Below is a small trained network, with its code and all its weights. Each question gives an input and a class and asks what happens when units are switched off, that is, made to give their printed mean instead of their output.

import numpy as np


def w(rows, s, z=0):
    codes = np.array(rows[::2]) - 128.0
    scale = np.full(codes.shape[1], s)
    scale[-1] = z or s
    return codes * scale


def norm(h):
    return h / np.sqrt((h * h).mean(-1, keepdims=True) + 1e-5)


def f(y):
    return np.maximum(y, 0)


def log_softmax(a):
    a = a - a.max(-1, keepdims=True)
    return a - np.log(np.exp(a).sum(-1, keepdims=True))


def net(x, mask):
    res = np.array(x, float).reshape(1, 8) / 4 @ E
    u = 0
    for l in range(4):
        y = f(norm(res) @ A[l][:, :-1].T + A[l][:, -1])
        res = res + np.where(mask[u : u + 3], y, B[l][:, -1]) @ B[l][:, :-1]
        u += 3
    return log_softmax(norm(res)[-1] @ U[:, :-1].T + U[:, -1])


A, B = {}, {}
E = w([
[115,113,180,138,62,176,105,167,153,65],'x0',
[109,49,81,128,183,130,128,175,123,131],'x1',
[150,181,131,122,153,184,213,123,122,54],'x2',
[175,174,158,114,47,96,69,135,136,121],'x3',
[125,74,176,123,126,103,113,176,167,142],'x4',
[48,130,73,59,78,97,183,163,95,151],'x5',
[153,128,15,169,128,148,118,175,204,81],'x6',
[124,98,98,119,2,127,154,48,208,112],'x7',
],0.0086)
A[0] = w([
[138,87,25,180,91,172,255,216,109,180,5],'0.n0',
[128,56,134,164,23,158,119,162,95,196,64],'0.n1',
[69,28,138,143,207,86,35,111,101,223,144],'0.n2',
],0.0062,0.0019)
B[0] = w([
[173,175,126,133,74,9,174,72,36,146,185],'0.n0',
[101,128,186,132,137,169,97,123,180,167,176],'0.n1',
[158,37,167,171,132,55,144,105,179,153,253],'0.n2',
],0.012,0.0058)
A[1] = w([
[45,172,199,96,122,150,97,199,133,149,141],'1.n0',
[153,20,107,130,254,162,170,139,72,140,85],'1.n1',
[98,156,224,124,144,193,214,139,105,113,1],'1.n2',
],0.0067,0.0048)
B[1] = w([
[237,157,193,212,116,64,181,179,34,106,204],'1.n0',
[143,190,152,153,140,19,179,124,50,188,252],'1.n1',
[86,113,92,145,103,255,97,91,134,10,168],'1.n2',
],0.0076,0.0037)
A[2] = w([
[132,165,82,177,247,157,176,117,80,117,153],'2.n0',
[157,103,102,169,84,254,54,197,193,134,5],'2.n1',
[71,81,43,126,101,88,164,198,175,31,50],'2.n2',
],0.0083,0.0029)
B[2] = w([
[186,150,158,120,86,205,130,240,111,32,254],'2.n0',
[254,53,171,93,84,214,160,193,154,12,176],'2.n1',
[180,130,80,22,114,92,121,115,84,244,169],'2.n2',
],0.011,0.0049)
A[3] = w([
[91,227,179,96,122,113,184,1,141,127,162],'3.n0',
[224,128,135,155,106,154,169,108,129,131,253],'3.n1',
[140,147,19,116,127,19,8,223,166,153,186],'3.n2',
],0.0076,0.0019)
B[3] = w([
[148,185,40,83,125,163,86,70,88,167,212],'3.n0',
[5,106,115,109,10,161,210,137,111,128,254],'3.n1',
[118,151,127,90,79,206,123,78,186,109,201],'3.n2',
],0.013,0.0071)
U = w([
[136,48,150,177,113,109,109,106,224,183,151],'0',
[147,125,184,165,176,80,170,168,58,168,137],'1',
[144,172,117,173,99,242,128,152,121,45,163],'2',
[128,161,55,67,76,132,138,50,114,184,146],'3',
[100,148,62,155,253,156,76,90,161,98,2],'4',
],0.014,0.005)

Each question gives the input, the list of numbers given to net, and the class t.
The units are the neurons (one row each of A and B). Each row of codes is followed by its name. A weight is (code - 128) times the scale printed after its matrix; where a second scale follows, it is the last column's (A, B and U).
mask holds one flag per neuron, layer by layer. A switched-off neuron (its flag False) gives its mean, the last column of its row in B, instead of its output. The means were averaged over made-up inputs and are rounded, as every weight is.
A unit's drop is (log p(t) with every unit on - log p(t) with that unit switched off) / (log p(t) with every unit on - log p(t) with every unit switched off).
The circuit of an input: a set's keep is (log p(t) with only the set's units on - log p(t) with every unit switched off) / (log p(t) with every unit on - log p(t) with every unit switched off). Starting from all 12 units, units are removed one at a time, each time the one whose removal leaves the highest keep (on an exact tie, the one counted first), for as long as the keep stays at least 0.8.
circuit, biggest first: the units of the circuit, biggest drop first
most important unit: the unit with the biggest drop
top k neurons: the k neurons with the biggest drops, biggest first
top k neurons in layer l: the k neurons of layer l with the biggest drops, biggest first
drop of u: that unit's drop, to one decimal
input [-7,-4,0,-1,7,-8,8,5], class 2: most important unit	0.n2
input [-4,5,-5,7,0,4,-4,7], class 0: circuit, biggest first	[0.n0, 0.n1, 3.n0]
input [8,4,-1,1,1,2,5,-4], class 3: top 2 neurons in layer 2	[2.n2, 2.n0]
input [6,3,7,8,5,8,3,-6], class 1: top 4 neurons	[1.n0, 3.n0, 0.n2, 0.n0]
input [-2,-8,-5,7,8,-7,4,4], class 2: top 4 neurons	[0.n2, 2.n1, 0.n0, 1.n1]
input [-2,-4,5,6,-1,4,-7,-4], class 2: top 3 neurons	[0.n2, 1.n0, 0.n0]
input [-8,8,-6,5,-5,-6,7,-5], class 0: top 3 neurons	[0.n2, 3.n2, 3.n0]
input [-8,3,4,6,0,-1,-2,-1], class 2: top 2 neurons	[2.n0, 0.n2]
input [-2,-2,1,-8,-4,-5,-7,1], class 2: top 3 neurons	[2.n0, 1.n2, 0.n0]
input [-5,6,-3,-4,4,3,0,3], class 0: top 2 neurons	[0.n2, 3.n0]
input [-8,8,2,6,6,-3,1,-3], class 0: top 2 neurons	[0.n2, 3.n2]
input [6,-1,-2,-6,3,1,8,-5], class 3: top 3 neurons	[2.n2, 0.n0, 1.n0]
input [-7,-7,-3,-4,4,1,-1,-3], class 0: top 2 neurons in layer 0	[0.n2, 0.n0]
input [8,-3,-5,-5,-3,3,2,-5], class 1: most important unit	1.n0
input [-4,-5,-6,-4,0,-6,-7,2], class 0: top 2 neurons	[0.n2, 0.n0]
input [3,7,4,4,2,-5,1,-7], class 1: top 2 neurons in layer 1	[1.n1, 1.n2]
input [-2,1,-8,1,7,-5,-2,-6], class 0: drop of 0.n2	0.3
input [0,-3,-4,-6,-3,-3,1,1], class 0: drop of 0.n2	0.6
input [-3,8,-5,7,0,1,-6,0], class 0: drop of 3.n1	0.0
input [0,6,-3,5,-3,-5,3,-3], class 0: top neuron in layer 2	[2.n0]
